Below is a small trained network, with its code and all its weights. Each question gives an input and a class and asks what happens when units are switched off, that is, made to give their printed mean instead of their output.

import numpy as np


def w(rows, s, z=0):
    codes = np.array(rows[::2]) - 128.0
    scale = np.full(codes.shape[1], s)
    scale[-1] = z or s
    return codes * scale


def f(y):
    return np.maximum(y, 0)


def log_softmax(a):
    a = a - a.max(-1, keepdims=True)
    return a - np.log(np.exp(a).sum(-1, keepdims=True))


def net(x, mask):
    res = np.array(x, float).reshape(1, 7) / 4 @ E
    y = f(res @ A[0][:, :-1].T + A[0][:, -1])
    res = res + np.where(mask, y, B[0][:, -1]) @ B[0][:, :-1]
    return log_softmax(res[-1] @ U[:, :-1].T + U[:, -1])


A, B = {}, {}
E = w([
[126,133,132,133,124,137,133,125],'x0',
[133,122,134,114,125,118,125,136],'x1',
[154,123,101,118,137,114,125,133],'x2',
[113,133,133,139,125,141,132,122],'x3',
[130,123,142,124,121,132,136,128],'x4',
[201,159,193,138,183,246,31,225],'x5',
[120,109,170,2,194,193,39,5],'x6',
],0.008)
A[0] = w([
[96,123,118,141,159,45,130,95,20],'N1',
[137,102,168,35,190,171,76,5,195],'N2',
[139,115,92,217,68,96,172,214,115],'N3',
[126,136,117,158,82,96,165,205,72],'N4',
[152,144,139,161,156,120,116,108,14],'N5',
[154,138,128,167,124,86,169,175,55],'N6',
[147,113,149,126,117,140,154,122,85],'N7',
[105,125,148,28,199,169,83,24,202],'N8',
[87,95,110,139,100,51,176,31,44],'N9',
[174,155,157,137,143,186,57,178,34],'N10',
[200,140,166,144,158,230,59,202,35],'N11',
[134,140,145,113,129,124,140,124,1],'N12',
[172,119,169,157,188,217,52,214,13],'N13',
[95,123,96,136,73,60,169,44,65],'N14',
[162,103,164,140,141,108,138,109,65],'N15',
[79,107,76,119,51,64,195,12,42],'N16',
[138,120,156,60,161,163,143,73,107],'N17',
[146,144,101,225,83,72,206,254,168],'N18',
[133,135,169,178,92,94,201,208,54],'N19',
[113,101,112,129,82,88,176,48,43],'N20',
],0.0066,0.0015)
B[0] = w([
[142,107,133,121,160,132,137,165,162],'N1',
[177,62,34,235,36,253,37,40,240],'N2',
[162,60,106,165,86,173,57,56,222],'N3',
[156,94,77,139,112,180,100,76,187],'N4',
[162,106,100,111,116,123,146,140,130],'N5',
[158,118,107,128,102,144,116,78,173],'N6',
[121,123,111,141,137,129,97,149,128],'N7',
[176,74,45,225,50,199,71,52,234],'N8',
[104,180,194,47,187,87,196,209,207],'N9',
[79,150,162,82,151,37,196,205,192],'N10',
[47,207,217,36,202,51,224,217,220],'N11',
[167,119,111,118,146,106,75,154,128],'N12',
[99,189,195,37,221,39,217,225,217],'N13',
[85,195,203,75,196,55,192,209,202],'N14',
[148,163,112,149,131,147,133,132,129],'N15',
[57,203,215,46,205,44,180,198,228],'N16',
[194,75,82,202,106,135,113,90,179],'N17',
[164,72,64,210,14,255,17,24,254],'N18',
[156,74,69,169,102,151,116,56,195],'N19',
[83,182,167,94,150,91,155,215,186],'N20',
],0.0052,0.0099)
U = w([
[175,81,98,165,55,198,69,2,254],'0',
[108,147,142,78,209,84,228,220,2],'1',
],0.0079,0.00094)

Each question gives the input, the list of numbers given to net, and the class t.
The units are the neurons (one row each of A and B). Each row of codes is followed by its name. A weight is (code - 128) times the scale printed after its matrix; where a second scale follows, it is the last column's (A, B and U).
mask holds one flag per neuron, in row order. A switched-off neuron (its flag False) gives its mean, the last column of its row in B, instead of its output. The means were averaged over made-up inputs and are rounded, as every weight is.
A unit's drop is (log p(t) with every unit on - log p(t) with that unit switched off) / (log p(t) with every unit on - log p(t) with every unit switched off).
top k neurons: the k neurons with the biggest drops, biggest first
drop when u is switched off: that unit's drop, to one decimal
input [4,8,-8,7,-1,-6,5], class 1: top 3 neurons	[N16; N18; N9]
input [3,-5,-8,3,1,6,4], class 1: top 2 neurons	[N11; N13]
input [3,1,-4,-8,3,7,-7], class 0: top 3 neurons	[N18; N3; N16]
input [8,-8,-1,-4,-1,-3,-1], class 1: top neuron	[N2]
input [-1,3,-1,-1,-1,-6,-6], class 0: top 3 neurons	[N18; N3; N11]
input [8,7,-6,6,4,2,1], class 1: top 3 neurons	[N18; N3; N2]
input [-1,0,2,-7,8,-6,-6], class 0: top 4 neurons	[N18; N3; N11; N13]
input [-5,-3,0,-7,-6,7,-8], class 0: top 2 neurons	[N18; N3]
input [0,1,7,-7,8,6,-6], class 0: drop when N4 is switched off	0.2
input [2,-8,-6,-7,4,-4,2], class 1: drop when N18 is switched off	0.1
input [-5,6,7,4,3,-6,-8], class 0: drop when N18 is switched off	2.1
